Below are the code and all the weights of a small trained network. Each question names an input and a target symbol and asks about switching units off, where a switched-off unit gives its printed mean instead of its output.

import numpy as np


def w(rows, s, z=0):
    codes = np.array(rows[::2]) - 128.0
    scale = np.full(codes.shape[1], s)
    scale[-1] = z or s
    return codes * scale


def f(y):
    return np.maximum(y, 0)


def softmax(a):
    e = np.exp(a - a.max(-1, keepdims=True))
    return e / e.sum(-1, keepdims=True)


def log_softmax(a):
    a = a - a.max(-1, keepdims=True)
    return a - np.log(np.exp(a).sum(-1, keepdims=True))


def net(x, mask):
    ids = ['ΘΠΣΨαεημξ'.index(c) for c in x.split()]
    T = len(ids)
    res = E[ids] + P[:T]
    u = 0
    for l in range(2):
        r = res
        for j in range(3):
            rows = slice(2 * j, 2 * j + 2)
            q, k, v = (r @ M[l][rows].T for M in (Q, K, V))
            z = softmax(np.where(np.tri(T) > 0, q @ k.T / 2**0.5, -1e9)) @ v
            o = O[l][rows]
            res = res + np.where(mask[u + j], z, o[:, -1]) @ o[:, :-1]
        u += 3
        y = f(res @ A[l][:, :-1].T + A[l][:, -1])
        res = res + np.where(mask[u : u + 16], y, B[l][:, -1]) @ B[l][:, :-1]
        u += 16
    return log_softmax(res[-1] @ U[:, :-1].T + U[:, -1])


Q, K, V, O, A, B = {}, {}, {}, {}, {}, {}
E = w([
[107,164,152,101,204,176],'Θ',
[80,122,67,88,95,138],'Π',
[129,166,122,91,158,26],'Σ',
[199,111,155,164,130,107],'Ψ',
[127,198,211,158,170,253],'α',
[154,131,85,161,97,243],'ε',
[122,6,245,32,229,95],'η',
[110,154,144,102,206,162],'μ',
[107,158,141,94,203,166],'ξ',
],0.0053)
P = w([
[24,153,80,233,252,79],'0',
[220,121,63,54,159,184],'1',
[199,129,72,78,148,161],'2',
[171,127,97,96,134,147],'3',
[160,128,109,108,115,135],'4',
[142,135,122,117,102,126],'5',
[133,140,137,123,94,118],'6',
[127,143,147,130,79,115],'7',
[118,144,157,136,69,103],'8',
[110,150,170,142,66,101],'9',
[108,153,174,146,55,91],'10',
[102,157,182,146,52,79],'11',
[91,160,182,148,49,76],'12',
],0.0027)
Q[0] = w([
[20,65,45,102,110,49],'0.h0',
[83,186,129,25,210,57],'0.h0',
[113,132,133,130,156,33],'0.h1',
[36,166,124,222,252,147],'0.h1',
[134,48,95,80,137,81],'0.h2',
[134,88,181,149,38,138],'0.h2',
],0.017)
K[0] = w([
[56,115,68,62,102,112],'0.h0',
[116,165,177,58,171,87],'0.h0',
[141,150,133,103,163,74],'0.h1',
[134,250,148,83,181,185],'0.h1',
[143,176,138,168,161,108],'0.h2',
[133,75,158,107,197,97],'0.h2',
],0.023)
V[0] = w([
[59,99,50,112,90,172],'0.h0',
[179,97,128,122,134,78],'0.h0',
[135,79,84,81,94,58],'0.h1',
[186,51,101,251,93,164],'0.h1',
[54,196,70,169,154,111],'0.h2',
[125,121,122,129,138,132],'0.h2',
],0.011)
O[0] = w([
[179,207,193,133,133,74,1],'0.h0',
[90,76,148,153,94,165,185],'0.h0',
[153,96,221,145,117,176,43],'0.h1',
[94,61,106,254,183,79,249],'0.h1',
[82,166,85,124,235,138,95],'0.h2',
[132,133,120,135,131,134,144],'0.h2',
],0.0062,0.00084)
A[0] = w([
[221,125,149,133,171,21,92],'0.n0',
[128,222,73,166,81,155,97],'0.n1',
[69,116,159,143,211,91,168],'0.n2',
[87,86,1,92,46,151,74],'0.n3',
[249,131,198,156,124,224,89],'0.n4',
[84,142,164,147,124,215,159],'0.n5',
[94,95,183,98,208,132,2],'0.n6',
[83,165,120,54,118,143,133],'0.n7',
[170,106,168,92,60,121,117],'0.n8',
[144,75,165,154,123,110,74],'0.n9',
[189,131,108,113,74,53,251],'0.n10',
[157,108,119,211,109,121,91],'0.n11',
[120,121,119,110,149,126,88],'0.n12',
[165,104,57,96,115,71,189],'0.n13',
[121,137,151,81,39,116,113],'0.n14',
[158,152,162,111,129,159,137],'0.n15',
],0.0086,0.0021)
B[0] = w([
[49,170,85,69,119,203,175],'0.n0',
[163,42,236,103,116,120,166],'0.n1',
[96,138,76,88,193,143,178],'0.n2',
[82,185,73,82,119,214,162],'0.n3',
[116,201,34,80,134,162,191],'0.n4',
[173,159,113,150,160,222,169],'0.n5',
[90,112,214,55,70,184,137],'0.n6',
[179,70,111,206,149,47,181],'0.n7',
[215,131,118,125,133,29,164],'0.n8',
[136,61,171,197,127,120,164],'0.n9',
[166,83,112,105,1,178,255],'0.n10',
[158,124,188,138,116,46,195],'0.n11',
[107,120,137,150,105,129,132],'0.n12',
[46,84,76,194,112,195,203],'0.n13',
[230,160,158,81,80,128,157],'0.n14',
[169,148,107,98,157,127,146],'0.n15',
],0.013,0.0024)
Q[1] = w([
[50,192,210,167,100,73],'1.h0',
[110,138,5,88,144,211],'1.h0',
[142,109,161,187,133,75],'1.h1',
[200,76,201,136,88,125],'1.h1',
[129,111,103,118,84,126],'1.h2',
[143,158,205,173,98,128],'1.h2',
],0.019)
K[1] = w([
[159,143,68,153,130,147],'1.h0',
[74,29,171,72,254,84],'1.h0',
[169,122,137,105,94,149],'1.h1',
[122,91,174,80,104,139],'1.h1',
[109,145,147,131,95,119],'1.h2',
[181,133,148,123,136,166],'1.h2',
],0.032)
V[1] = w([
[66,159,79,160,181,151],'1.h0',
[135,108,151,84,21,245],'1.h0',
[162,150,93,108,89,161],'1.h1',
[145,125,97,143,1,171],'1.h1',
[207,221,42,198,91,61],'1.h2',
[170,185,162,190,198,249],'1.h2',
],0.013)
O[1] = w([
[123,70,136,48,159,129,230],'1.h0',
[80,218,224,128,85,119,2],'1.h0',
[113,69,162,126,126,76,109],'1.h1',
[177,42,184,141,134,46,79],'1.h1',
[110,11,231,61,171,159,137],'1.h2',
[87,43,117,73,2,28,119],'1.h2',
],0.0073,0.0087)
A[1] = w([
[172,200,146,92,69,80,31],'1.n0',
[88,146,153,196,165,215,88],'1.n1',
[195,47,120,124,94,56,197],'1.n2',
[136,70,175,148,183,180,80],'1.n3',
[54,157,164,172,132,49,2],'1.n4',
[63,109,205,141,77,147,240],'1.n5',
[114,90,156,75,100,66,169],'1.n6',
[97,129,75,115,142,185,181],'1.n7',
[213,87,175,207,62,63,149],'1.n8',
[78,166,55,149,172,194,83],'1.n9',
[108,130,121,72,120,193,144],'1.n10',
[212,226,206,62,192,157,20],'1.n11',
[145,147,167,153,98,47,108],'1.n12',
[228,56,142,172,55,119,168],'1.n13',
[157,57,143,146,171,1,109],'1.n14',
[156,117,185,169,103,24,65],'1.n15',
],0.008,0.0023)
B[1] = w([
[117,102,43,112,99,160,154],'1.n0',
[158,145,175,143,127,69,151],'1.n1',
[128,163,108,112,121,17,228],'1.n2',
[101,141,64,112,128,156,170],'1.n3',
[108,80,56,60,85,136,142],'1.n4',
[68,181,193,123,210,123,175],'1.n5',
[137,86,167,152,124,149,167],'1.n6',
[144,179,117,159,189,119,246],'1.n7',
[187,86,204,115,121,209,198],'1.n8',
[139,102,171,123,75,197,237],'1.n9',
[78,84,124,156,163,83,208],'1.n10',
[218,74,98,96,141,45,144],'1.n11',
[111,153,75,174,169,107,160],'1.n12',
[75,174,158,115,74,59,217],'1.n13',
[149,88,145,124,146,252,195],'1.n14',
[142,158,63,213,153,80,172],'1.n15',
],0.018,0.011)
U = w([
[146,42,87,143,200,207,183],'Θ',
[119,163,16,128,167,3,183],'Π',
[191,28,176,39,65,132,162],'Σ',
[126,195,214,207,155,80,189],'Ψ',
[48,135,126,123,77,135,52],'α',
[33,167,148,95,100,138,75],'ε',
[142,199,85,158,18,141,114],'η',
[106,120,125,133,101,120,3],'μ',
[101,127,131,129,109,124,15],'ξ',
],0.0034,0.0037)

Each question gives the input, a string of symbols that net reads in full, and the target symbol t.
The units are the heads (2 rows each of Q, K, V and O) and the neurons (one row each of A and B). Each row of codes is followed by its name. A weight is (code - 128) times the scale printed after its matrix; where a second scale follows, it is the last column's (O, A, B and U).
mask holds one flag per unit, layer by layer, with each layer's heads first. A switched-off unit (its flag False) gives its mean, the last column of its rows in O or B, instead of its output. The means were averaged over made-up inputs and are rounded, as every weight is.
A unit's drop is (log p(t) with every unit on - log p(t) with that unit switched off) / (log p(t) with every unit on - log p(t) with every unit switched off).
The circuit of an input: a set's keep is (log p(t) with only the set's units on - log p(t) with every unit switched off) / (log p(t) with every unit on - log p(t) with every unit switched off). Starting from the 12 units with the biggest drops (on a tie, the unit counted first), units are removed one at a time, each time the one whose removal leaves the highest keep (on an exact tie, the one counted first), for as long as the keep stays at least 0.8.
circuit, biggest first: the units of the circuit, biggest drop first
unit that matters most: the unit with the biggest drop
top k neurons: the k neurons with the biggest drops, biggest first
k most important neurons of layer l: the k neurons of layer l with the biggest drops, biggest first
input Σ Θ Ψ μ Ψ Σ ε, target Θ: top 2 neurons -> 0.n3; 1.n13
input Σ Ψ Ψ ξ Ψ Σ Σ Ψ Π ξ, target Π: unit that matters most -> 0.h1
input Π Π ε Ψ Π Π Σ Π, target Ψ: circuit, biggest first -> 0.h1; 1.h0; 1.h1; 1.n5
input α η Ψ Θ Ψ Ψ Ψ Σ, target Ψ: circuit, biggest first -> 1.h0; 0.n6
input η ε Ψ, target η: 2 most important neurons of layer 0 -> 0.n6; 0.n10
input Ψ Ψ Ψ, target Σ: 3 most important neurons of layer 1 -> 1.n14; 1.n8; 1.n7
input Ψ Ψ Π, target Θ: circuit, biggest first -> 1.n13; 0.n3; 1.n2
input Ψ Ψ Σ ε μ, target Θ: 2 most important neurons of layer 0 -> 0.n10; 0.n2
input Ψ Π Σ Π Ψ Ψ Ψ Σ, target Π: 2 most important neurons of layer 0 -> 0.n0; 0.n11
input Ψ Ψ Σ Π μ μ Π Π Σ Ψ Σ, target Σ: 3 most important neurons of layer 1 -> 1.n14; 1.n7; 1.n8
input Π Ψ Π Ψ, target Π: top 2 neurons -> 0.n4; 0.n7
input ξ Θ Θ, target Π: circuit, biggest first -> 1.n8; 1.n14
input Ψ Ψ Ψ Π Ψ, target Ψ: 3 most important neurons of layer 0 -> 0.n11; 0.n9; 0.n2
input ε Ψ Ψ Ψ α μ ξ, target Θ: circuit, biggest first -> 1.n13; 1.n2
input Π α Ψ Ψ Ψ Π Π α, target Π: top neuron -> 0.n1
input Ψ ε ε Ψ Ψ Π ε Π ε, target Ψ: 4 most important neurons of layer 0 -> 0.n11; 0.n1; 0.n0; 0.n13
input Π Π Π Π, target Ψ: top 3 neurons -> 0.n4; 0.n0; 0.n7
input Π Π ξ Ψ Ψ Ψ Θ η Π Ψ η, target Π: 2 most important neurons of layer 1 -> 1.n11; 1.n9
input Ψ Ψ Ψ Σ, target Θ: top 2 neurons -> 1.n13; 1.n2
input Π α ξ α ξ ε Σ Ψ Ψ Θ ε ε ε, target Ψ: top 2 neurons -> 0.n1; 0.n4
input α Π Ψ Ψ Π Σ α α Θ α, target Ψ: unit that matters most -> 0.n1
input Ψ Ψ η, target Ψ: circuit, biggest first -> 1.h0; 0.n6
input ε ε Ψ Ψ Π Ψ Ψ Ψ Θ, target Θ: top 2 neurons -> 0.n10; 0.n2
input Ψ ε Θ Ψ Σ Ψ Π Θ Θ α Ψ Ψ Σ, target Π: circuit, biggest first -> 1.n8; 1.n9
input Ψ Σ Π, target Θ: top 3 neurons -> 0.n3; 1.n13; 1.n2
input Σ Σ Ψ Ψ Σ Π Π Ψ Ψ Σ, target Ψ: 2 most important neurons of layer 0 -> 0.n4; 0.n3
input Ψ ε ξ Π ξ Θ Ψ, target Π: unit that matters most -> 0.n0
input Π Π Ψ ε Θ Ψ Π, target Σ: top 4 neurons -> 0.n11; 0.n4; 0.n0; 0.n10
